Below is a small trained network, with its code and all its weights. Each question gives an input and a class and asks what happens when units are switched off, that is, made to give their printed mean instead of their output.

import numpy as np


def w(rows, s, z=0):
    codes = np.array(rows[::2]) - 128.0
    scale = np.full(codes.shape[1], s)
    scale[-1] = z or s
    return codes * scale


def f(y):
    return np.maximum(y, 0)


def log_softmax(a):
    a = a - a.max(-1, keepdims=True)
    return a - np.log(np.exp(a).sum(-1, keepdims=True))


def net(x, mask):
    res = np.array(x, float).reshape(1, 3) / 4 @ E
    y = f(res @ A[0][:, :-1].T + A[0][:, -1])
    res = res + np.where(mask, y, B[0][:, -1]) @ B[0][:, :-1]
    return log_softmax(res[-1] @ U[:, :-1].T + U[:, -1])


A, B = {}, {}
E = w([
[209,108,148,142,96,179],'x0',
[176,121,148,129,124,44],'x1',
[156,179,107,10,131,122],'x2',
],0.012)
A[0] = w([
[155,128,142,128,103,137,188],'n0',
[96,102,132,235,130,70,18],'n1',
[56,139,112,101,132,232,224],'n2',
[128,139,149,161,112,158,154],'n3',
[24,128,124,126,124,97,75],'n4',
[108,131,107,153,121,174,157],'n5',
[159,119,145,133,118,98,99],'n6',
[181,116,135,152,123,59,172],'n7',
[106,146,133,114,129,91,147],'n8',
[123,125,111,124,103,129,179],'n9',
[143,127,137,146,114,187,152],'n10',
[88,143,125,111,112,167,91],'n11',
[131,131,148,152,135,168,158],'n12',
[109,135,129,71,131,69,137],'n13',
[148,134,153,127,117,140,129],'n14',
[168,119,154,146,124,77,182],'n15',
[38,129,120,73,136,230,29],'n16',
[109,125,123,87,120,89,133],'n17',
[47,136,127,130,130,104,74],'n18',
[140,98,153,154,152,183,154],'n19',
[161,112,124,121,133,134,65],'n20',
[216,112,124,141,133,120,89],'n21',
[158,149,109,36,122,167,3],'n22',
[109,119,129,198,121,102,234],'n23',
[160,144,111,14,134,166,151],'n24',
[112,121,142,75,155,86,126],'n25',
[154,130,135,91,143,88,107],'n26',
[123,141,115,73,132,50,128],'n27',
[137,104,101,155,134,180,170],'n28',
[211,126,134,127,110,158,51],'n29',
[158,130,130,166,117,80,96],'n30',
[127,116,119,140,115,162,158],'n31',
[116,143,126,97,116,97,128],'n32',
[103,110,122,203,118,98,185],'n33',
[188,115,135,121,115,148,173],'n34',
[191,133,136,127,122,141,10],'n35',
[143,114,132,164,129,201,155],'n36',
[9,140,117,125,141,80,251],'n37',
[190,125,132,162,136,62,21],'n38',
[219,125,139,133,105,167,134],'n39',
[129,142,142,163,108,170,161],'n40',
],0.011,0.0051)
B[0] = w([
[122,132,119,124,127,166,177],'n0',
[152,142,142,114,85,22,206],'n1',
[97,100,187,146,212,127,243],'n2',
[135,134,106,121,120,165,173],'n3',
[108,113,169,139,187,141,186],'n4',
[138,139,117,117,127,169,180],'n5',
[119,121,150,133,150,109,156],'n6',
[140,137,131,122,98,70,207],'n7',
[142,133,111,130,104,162,169],'n8',
[131,128,117,131,118,145,155],'n9',
[133,141,99,121,101,177,186],'n10',
[138,132,140,127,118,87,157],'n11',
[129,128,102,128,111,167,174],'n12',
[135,138,91,127,99,193,198],'n13',
[118,119,141,135,137,123,152],'n14',
[136,133,127,126,99,79,198],'n15',
[149,135,147,123,95,15,199],'n16',
[139,137,106,124,112,170,173],'n17',
[110,113,158,135,175,144,172],'n18',
[131,137,93,115,114,183,190],'n19',
[132,134,126,127,110,105,138],'n20',
[116,121,162,128,158,77,179],'n21',
[94,95,189,151,212,112,190],'n22',
[103,123,153,128,189,176,225],'n23',
[139,130,159,135,108,18,242],'n24',
[132,129,99,132,104,179,181],'n25',
[135,139,103,128,94,157,173],'n26',
[137,134,81,129,90,204,208],'n27',
[135,137,95,118,112,178,190],'n28',
[126,123,155,128,134,34,180],'n29',
[120,121,157,129,164,116,166],'n30',
[132,134,110,130,114,162,168],'n31',
[126,137,105,122,115,162,166],'n32',
[109,111,175,128,186,95,217],'n33',
[113,127,138,131,158,157,194],'n34',
[143,134,122,126,91,69,149],'n35',
[135,138,86,125,104,196,204],'n36',
[159,132,148,123,88,5,255],'n37',
[97,112,170,136,189,135,168],'n38',
[100,113,164,138,183,111,212],'n39',
[128,131,99,127,107,174,182],'n40',
],0.025,0.0095)
U = w([
[39,58,219,191,224,165,112],'0',
[201,145,170,120,29,21,252],'1',
[173,166,2,113,23,250,209],'2',
],0.0083,0.00021)

Each question gives the input, the list of numbers given to net, and the class t.
The units are the neurons (one row each of A and B). Each row of codes is followed by its name. A weight is (code - 128) times the scale printed after its matrix; where a second scale follows, it is the last column's (A, B and U).
mask holds one flag per neuron, in row order. A switched-off neuron (its flag False) gives its mean, the last column of its row in B, instead of its output. The means were averaged over made-up inputs and are rounded, as every weight is.
A unit's drop is (log p(t) with every unit on - log p(t) with that unit switched off) / (log p(t) with every unit on - log p(t) with every unit switched off).
unit that matters most: the unit with the biggest drop
top k neurons: the k neurons with the biggest drops, biggest first
drop of u: that unit's drop, to one decimal
input [4,0,8], class 0: top neuron => n22
input [7,4,0], class 0: top 3 neurons => n37; n39; n1
input [1,8,-2], class 0: top 3 neurons => n37; n38; n24
input [-5,2,-3], class 1: top 3 neurons => n37; n2; n1
input [-3,1,-2], class 1: top 3 neurons => n2; n37; n22
input [4,4,0], class 0: top 3 neurons => n37; n1; n24
input [-5,3,-6], class 1: top 3 neurons => n1; n37; n2
input [8,2,0], class 0: top 4 neurons => n37; n39; n1; n34
input [-5,0,1], class 1: top 2 neurons => n37; n22
input [1,0,7], class 0: top 4 neurons => n22; n37; n1; n7
input [-4,1,-7], class 1: top 4 neurons => n1; n37; n2; n22
input [-7,-8,7], class 1: top 2 neurons => n16; n37
input [1,8,-3], class 0: drop of n22 => -0.1
input [1,-8,-6], class 2: unit that matters most => n36
input [2,4,0], class 0: drop of n16 => 0.7
input [-2,2,-6], class 1: drop of n39 => 0.1
